Below are the code and all the weights of a small trained network. Each question names an input and a class and asks about switching units off, where a switched-off unit gives its printed mean instead of its output.

import numpy as np


def w(rows, s, z=0):
    codes = np.array(rows[::2]) - 128.0
    scale = np.full(codes.shape[1], s)
    scale[-1] = z or s
    return codes * scale


def f(y):
    return np.maximum(y, 0)


def log_softmax(a):
    a = a - a.max(-1, keepdims=True)
    return a - np.log(np.exp(a).sum(-1, keepdims=True))


def net(x, mask):
    res = np.array(x, float).reshape(1, 6) / 4 @ E
    y = f(res @ A[0][:, :-1].T + A[0][:, -1])
    res = res + np.where(mask, y, B[0][:, -1]) @ B[0][:, :-1]
    return log_softmax(res[-1] @ U[:, :-1].T + U[:, -1])


A, B = {}, {}
E = w([
[126,111,254,52,123,149],'x0',
[200,19,98,87,165,101],'x1',
[196,140,92,96,87,237],'x2',
[127,128,129,129,130,129],'x3',
[36,121,66,26,150,159],'x4',
[127,124,131,138,134,136],'x5',
],0.01)
A[0] = w([
[58,134,78,92,141,139,54],'neuron 0',
[177,127,179,176,101,121,2],'neuron 1',
[91,81,136,131,128,35,56],'neuron 2',
[194,170,145,198,114,94,61],'neuron 3',
[67,149,136,158,184,24,51],'neuron 4',
[56,122,104,106,186,142,35],'neuron 5',
[96,124,76,99,149,154,59],'neuron 6',
[78,204,154,164,101,161,112],'neuron 7',
[181,143,136,181,107,108,40],'neuron 8',
[130,117,46,161,139,123,80],'neuron 9',
[82,197,127,164,92,149,103],'neuron 10',
[101,101,181,130,146,160,120],'neuron 11',
[102,108,116,117,121,141,45],'neuron 12',
[183,8,112,109,176,135,122],'neuron 13',
[196,147,121,70,66,214,59],'neuron 14',
[59,136,105,81,169,160,12],'neuron 15',
[186,51,124,88,141,103,103],'neuron 16',
[162,168,79,172,161,113,49],'neuron 17',
[154,126,66,148,80,179,87],'neuron 18',
[165,137,155,90,95,177,101],'neuron 19',
[60,109,86,61,118,130,41],'neuron 20',
[129,102,235,75,143,170,26],'neuron 21',
[192,135,170,166,101,116,73],'neuron 22',
[87,214,169,133,106,145,142],'neuron 23',
[162,61,92,119,167,99,115],'neuron 24',
[100,113,93,92,135,199,95],'neuron 25',
[182,134,66,133,94,200,88],'neuron 26',
[141,116,203,64,85,118,49],'neuron 27',
[72,128,150,106,189,30,109],'neuron 28',
[145,55,124,131,158,115,162],'neuron 29',
[119,139,49,158,126,112,72],'neuron 30',
[119,132,38,182,128,115,57],'neuron 31',
[131,125,64,148,129,118,89],'neuron 32',
],0.011,0.0023)
B[0] = w([
[218,84,125,111,109,93,217],'neuron 0',
[186,69,137,117,103,101,196],'neuron 1',
[156,145,109,228,162,219,211],'neuron 2',
[184,60,132,84,101,110,217],'neuron 3',
[165,159,127,224,182,224,244],'neuron 4',
[189,71,154,105,131,121,203],'neuron 5',
[170,73,169,120,102,138,192],'neuron 6',
[111,149,41,115,49,142,237],'neuron 7',
[170,48,157,114,124,102,189],'neuron 8',
[75,166,175,70,160,73,199],'neuron 9',
[93,138,45,96,24,160,224],'neuron 10',
[106,152,152,109,147,109,180],'neuron 11',
[149,106,133,127,116,131,149],'neuron 12',
[102,181,36,100,29,157,254],'neuron 13',
[153,140,135,227,185,177,248],'neuron 14',
[200,81,137,101,109,115,214],'neuron 15',
[85,181,29,132,48,127,226],'neuron 16',
[88,125,188,72,164,65,186],'neuron 17',
[115,157,147,173,195,168,201],'neuron 18',
[117,157,153,184,198,166,201],'neuron 19',
[202,85,143,106,97,110,223],'neuron 20',
[2,150,206,69,194,68,243],'neuron 21',
[198,82,163,63,94,108,204],'neuron 22',
[110,172,26,103,45,145,237],'neuron 23',
[91,167,49,120,63,136,210],'neuron 24',
[191,93,149,161,128,109,209],'neuron 25',
[139,142,145,222,202,192,221],'neuron 26',
[60,166,178,86,181,58,217],'neuron 27',
[142,119,153,216,177,204,243],'neuron 28',
[92,144,86,129,94,129,200],'neuron 29',
[42,150,214,66,191,33,199],'neuron 30',
[39,144,200,76,171,76,214],'neuron 31',
[63,128,164,100,148,99,182],'neuron 32',
],0.0077,0.0093)
U = w([
[96,189,26,113,44,151,116],'0',
[55,154,203,82,194,88,245],'1',
[157,142,140,239,202,210,84],'2',
[227,2,153,91,99,114,25],'3',
],0.012,0.0012)

Each question gives the input, the list of numbers given to net, and the class t.
The units are the neurons (one row each of A and B). Each row of codes is followed by its name. A weight is (code - 128) times the scale printed after its matrix; where a second scale follows, it is the last column's (A, B and U).
mask holds one flag per neuron, in row order. A switched-off neuron (its flag False) gives its mean, the last column of its row in B, instead of its output. The means were averaged over made-up inputs and are rounded, as every weight is.
A unit's drop is (log p(t) with every unit on - log p(t) with that unit switched off) / (log p(t) with every unit on - log p(t) with every unit switched off).
The circuit of an input: a set's keep is (log p(t) with only the set's units on - log p(t) with every unit switched off) / (log p(t) with every unit on - log p(t) with every unit switched off). Starting from the 12 units with the biggest drops (on a tie, the unit counted first), units are removed one at a time, each time the one whose removal leaves the highest keep (on an exact tie, the one counted first), for as long as the keep stays at least 0.8.
circuit, biggest first: the units of the circuit, biggest drop first
unit that matters most: the unit with the biggest drop
top k neurons: the k neurons with the biggest drops, biggest first
drop when u is switched off: that unit's drop, to one decimal
input [-1,1,2,3,-3,-2], class 3: top 3 neurons : (neuron 4; neuron 28; neuron 2)
input [0,8,1,0,-8,-7], class 0: top 2 neurons : (neuron 13; neuron 16)
input [-5,-3,-3,-5,5,1], class 1: unit that matters most : neuron 30
input [-1,0,-6,8,5,-6], class 2: top 2 neurons : (neuron 4; neuron 28)
input [0,5,6,-8,7,5], class 3: top 2 neurons : (neuron 20; neuron 4)
input [8,3,8,-6,5,6], class 1: top 2 neurons : (neuron 21; neuron 27)
input [-3,5,-8,-4,-7,-8], class 2: top 2 neurons : (neuron 4; neuron 2)
input [8,-8,-1,0,-5,2], class 0: top 2 neurons : (neuron 23; neuron 7)
input [7,-4,4,4,-8,-2], class 3: top 2 neurons : (neuron 1; neuron 22)
input [-4,6,-8,-1,7,8], class 2: top 3 neurons : (neuron 28; neuron 4; neuron 2)
input [-7,-8,-8,-2,-7,0], class 0: top 4 neurons : (neuron 10; neuron 7; neuron 23; neuron 14)
input [4,-4,-3,6,3,-8], class 0: top 4 neurons : (neuron 23; neuron 30; neuron 31; neuron 7)
input [-5,-4,-3,3,-4,-2], class 1: drop when neuron 17 is switched off : 0.3
input [4,0,7,-4,6,5], class 2: circuit, biggest first : (neuron 14)
input [-7,4,6,0,8,4], class 3: drop when neuron 6 is switched off : 0.4
input [-1,3,8,-2,5,-1], class 2: drop when neuron 26 is switched off : 0.0
